Below is a small trained network, with its code and all its weights. Each question gives an input and a target symbol and asks what happens when units are switched off, that is, made to give their printed mean instead of their output.

import numpy as np


def w(rows, s, z=0):
    codes = np.array(rows[::2]) - 128.0
    scale = np.full(codes.shape[1], s)
    scale[-1] = z or s
    return codes * scale


def softmax(a):
    e = np.exp(a - a.max(-1, keepdims=True))
    return e / e.sum(-1, keepdims=True)


def log_softmax(a):
    a = a - a.max(-1, keepdims=True)
    return a - np.log(np.exp(a).sum(-1, keepdims=True))


def net(x, mask):
    ids = ['ΓΘΠΦδεησω'.index(c) for c in x.split()]
    T = len(ids)
    res = E[ids] + P[:T]
    u = 0
    for l in range(3):
        r = res
        for j in range(2):
            rows = slice(2 * j, 2 * j + 2)
            q, k, v = (r @ M[l][rows].T for M in (Q, K, V))
            z = softmax(np.where(np.tri(T) > 0, q @ k.T / 2**0.5, -1e9)) @ v
            o = O[l][rows]
            res = res + np.where(mask[u + j], z, o[:, -1]) @ o[:, :-1]
        u += 2
    return log_softmax(res[-1] @ U[:, :-1].T + U[:, -1])


Q, K, V, O = {}, {}, {}, {}
E = w([
[106,152,120,59,69,202,155,114,118,105],'Γ',
[171,104,102,135,118,133,68,126,124,167],'Θ',
[156,163,150,127,104,91,80,112,136,93],'Π',
[126,127,69,177,155,78,134,132,83,159],'Φ',
[81,150,89,183,87,80,164,124,186,165],'δ',
[116,129,118,90,177,138,122,95,111,137],'ε',
[110,158,117,251,148,140,155,162,138,83],'η',
[109,136,181,104,150,144,112,220,118,202],'σ',
[99,93,162,93,123,108,120,134,137,62],'ω',
],0.018)
P = w([
[167,97,138,60,133,135,85,123,148,3],'0',
[168,188,117,42,152,63,44,128,129,176],'1',
[143,93,157,161,110,148,149,119,121,127],'2',
[163,194,121,68,152,137,100,90,158,122],'3',
[71,100,187,115,83,182,167,127,191,186],'4',
[173,195,101,170,168,158,83,45,153,75],'5',
[43,127,141,102,50,180,143,117,194,139],'6',
[172,151,210,95,166,181,105,57,150,137],'7',
],0.0064)
Q[0] = w([
[194,80,87,172,139,128,187,203,133,82],'L0H0',
[159,104,147,180,82,184,170,125,103,109],'L0H0',
[120,1,171,181,101,134,186,139,71,52],'L0H1',
[133,101,194,45,74,138,140,151,110,140],'L0H1',
],0.0057)
K[0] = w([
[130,193,103,121,120,149,120,87,134,178],'L0H0',
[135,167,64,133,196,70,142,144,88,200],'L0H0',
[122,192,129,136,136,100,132,107,50,253],'L0H1',
[108,153,66,222,154,115,128,130,114,161],'L0H1',
],0.0058)
V[0] = w([
[178,96,92,67,157,206,140,38,144,175],'L0H0',
[89,46,138,108,158,147,176,136,114,85],'L0H0',
[197,145,149,107,180,85,57,39,62,93],'L0H1',
[183,99,171,136,211,131,90,181,103,254],'L0H1',
],0.0055)
O[0] = w([
[128,215,189,98,205,130,101,114,129,137,115],'L0H0',
[146,118,254,179,186,197,152,184,91,112,67],'L0H0',
[54,143,81,150,220,112,72,122,46,125,205],'L0H1',
[36,141,111,73,101,132,94,204,204,195,8],'L0H1',
],0.0078,0.0013)
Q[1] = w([
[124,95,159,126,121,95,226,116,105,23],'L1H0',
[190,108,168,19,215,76,112,245,108,253],'L1H0',
[97,242,148,136,69,51,40,87,244,168],'L1H1',
[179,150,102,51,176,17,14,114,105,167],'L1H1',
],0.0049)
K[1] = w([
[250,208,106,148,143,110,224,51,100,54],'L1H0',
[116,90,123,138,89,126,169,195,225,254],'L1H0',
[143,63,124,135,200,160,190,156,73,120],'L1H1',
[83,87,96,198,138,247,225,195,113,66],'L1H1',
],0.0048)
V[1] = w([
[144,49,150,129,69,157,102,171,213,56],'L1H0',
[139,81,231,132,76,189,186,150,141,154],'L1H0',
[197,2,16,167,45,127,118,132,89,157],'L1H1',
[45,58,133,149,218,131,183,194,89,114],'L1H1',
],0.0047)
O[1] = w([
[181,49,54,129,227,144,151,198,143,237,108],'L1H0',
[210,167,81,152,136,111,132,205,177,50,2],'L1H0',
[142,99,45,136,2,197,160,83,157,174,61],'L1H1',
[58,104,85,74,163,167,192,203,60,40,55],'L1H1',
],0.0066,0.001)
Q[2] = w([
[204,229,132,157,177,195,126,155,117,35],'L2H0',
[203,118,142,25,166,142,136,128,195,75],'L2H0',
[14,66,90,110,95,72,166,158,239,254],'L2H1',
[165,99,103,75,167,186,197,152,180,189],'L2H1',
],0.0043)
K[2] = w([
[84,120,53,148,133,55,80,125,133,223],'L2H0',
[79,96,153,166,64,77,118,229,182,128],'L2H0',
[19,235,158,149,1,112,133,114,232,221],'L2H1',
[178,162,15,109,127,121,63,206,186,127],'L2H1',
],0.0053)
V[2] = w([
[153,141,160,74,63,189,164,46,75,127],'L2H0',
[60,165,130,88,73,177,192,174,102,58],'L2H0',
[198,158,190,221,81,122,105,87,172,163],'L2H1',
[68,203,90,51,43,123,145,118,204,254],'L2H1',
],0.0058)
O[2] = w([
[187,64,112,141,117,109,186,130,22,118,150],'L2H0',
[164,134,152,202,114,181,83,143,81,51,84],'L2H0',
[137,154,98,29,106,113,161,2,200,141,2],'L2H1',
[177,97,75,96,214,124,142,171,74,30,38],'L2H1',
],0.0078,0.0014)
U = w([
[219,139,119,120,88,191,152,162,19,60,193],'Γ',
[166,36,82,114,101,191,56,115,146,204,137],'Θ',
[142,230,178,91,114,50,117,82,200,147,91],'Π',
[82,79,89,119,119,113,195,131,37,189,166],'Φ',
[159,127,110,78,159,74,229,113,175,109,130],'δ',
[77,159,141,66,254,141,167,81,88,110,157],'ε',
[78,119,127,197,94,183,160,130,185,192,3],'η',
[159,185,100,109,192,176,129,183,185,126,172],'σ',
[80,70,205,133,103,101,118,135,142,92,128],'ω',
],0.0053,0.0022)

Each question gives the input, a string of symbols that net reads in full, and the target symbol t.
The units are the heads (2 rows each of Q, K, V and O). Each row of codes is followed by its name. A weight is (code - 128) times the scale printed after its matrix; where a second scale follows, it is the last column's (O and U).
mask holds one flag per head, layer by layer. A switched-off head (its flag False) gives its mean, the last column of its rows in O, instead of its output. The means were averaged over made-up inputs and are rounded, as every weight is.
A unit's drop is (log p(t) with every unit on - log p(t) with that unit switched off) / (log p(t) with every unit on - log p(t) with every unit switched off).
The circuit of an input: a set's keep is (log p(t) with only the set's units on - log p(t) with every unit switched off) / (log p(t) with every unit on - log p(t) with every unit switched off). Starting from all 6 units, units are removed one at a time, each time the one whose removal leaves the highest keep (on an exact tie, the one counted first), for as long as the keep stays at least 0.8.
circuit, biggest first: the units of the circuit, biggest drop first
unit that matters most: the unit with the biggest drop
heads that matter: for each layer, one digit per head in row order, 1 if its drop is at least 0.15 and else 0, layers parted by /
drop of u: that unit's drop, to one decimal
input Π Γ Φ δ, target Φ: circuit, biggest first : [L0H1 L2H0 L1H0]
input Γ ε Γ Γ, target Π: circuit, biggest first : [L0H0 L2H1 L1H1 L0H1]
input Γ Φ Γ δ Θ ε, target Π: heads that matter : 11 / 01 / 01
input Φ ε Γ Γ Φ, target Γ: circuit, biggest first : [L2H0 L1H0 L2H1]
input Γ Γ ω ω Γ ω, target Π: circuit, biggest first : [L2H1 L1H1 L0H1]
input δ δ Θ Γ, target δ: unit that matters most : L2H1
input Γ Θ Θ η, target Π: circuit, biggest first : [L2H1 L0H0 L1H1 L0H1]
input ω Θ ω Π Γ Γ Θ Φ, target η: circuit, biggest first : [L2H1 L0H0 L0H1 L1H1]
input ω Γ η, target η: circuit, biggest first : [L2H1 L0H0 L0H1]
input σ Π Π σ, target σ: circuit, biggest first : [L0H1 L1H0 L2H0 L2H1]
input Γ Π Φ η δ η, target Π: circuit, biggest first : [L2H1 L1H1 L0H1]
input Γ Γ Π Γ Θ ε ε ε, target Π: circuit, biggest first : [L2H1 L0H0 L1H1 L0H1]
input Γ Φ Π, target Π: circuit, biggest first : [L2H1 L0H0 L1H1 L0H1]
input Φ Π Γ η ω Γ Γ, target Γ: circuit, biggest first : [L2H0 L1H0 L0H1]
input Φ σ Φ Γ Φ Θ, target Γ: unit that matters most : L1H1
input δ η Γ η, target δ: circuit, biggest first : [L0H1 L2H1 L1H1 L0H0]
input ω σ δ Γ η σ η Π, target η: heads that matter : 11 / 01 / 01
input ω η δ η, target η: circuit, biggest first : [L2H1 L0H1 L0H0]
input Π η Γ δ, target Φ: heads that matter : 11 / 10 / 10
input Γ δ δ σ Γ, target δ: circuit, biggest first : [L0H1 L2H1 L1H1]
input δ Θ ε Γ δ Φ Γ δ, target δ: heads that matter : 01 / 01 / 01
input Γ ε Φ σ, target Π: unit that matters most : L0H0
input ω σ Γ Γ ε σ, target η: heads that matter : 11 / 11 / 01
input ε ε ε η, target ω: heads that matter : 11 / 11 / 01
input Γ σ ω Θ ω Φ, target Π: heads that matter : 11 / 11 / 11
input σ ω η Γ, target σ: heads that matter : 01 / 10 / 10
input σ Γ Φ ε, target σ: unit that matters most : L0H1
input Θ ε ε Θ, target ε: drop of L0H0 : 0.4
input Γ ε Φ Γ Φ Γ, target Π: drop of L2H0 : 0.0
input ω Φ ω Π, target η: drop of L2H1 : 1.2
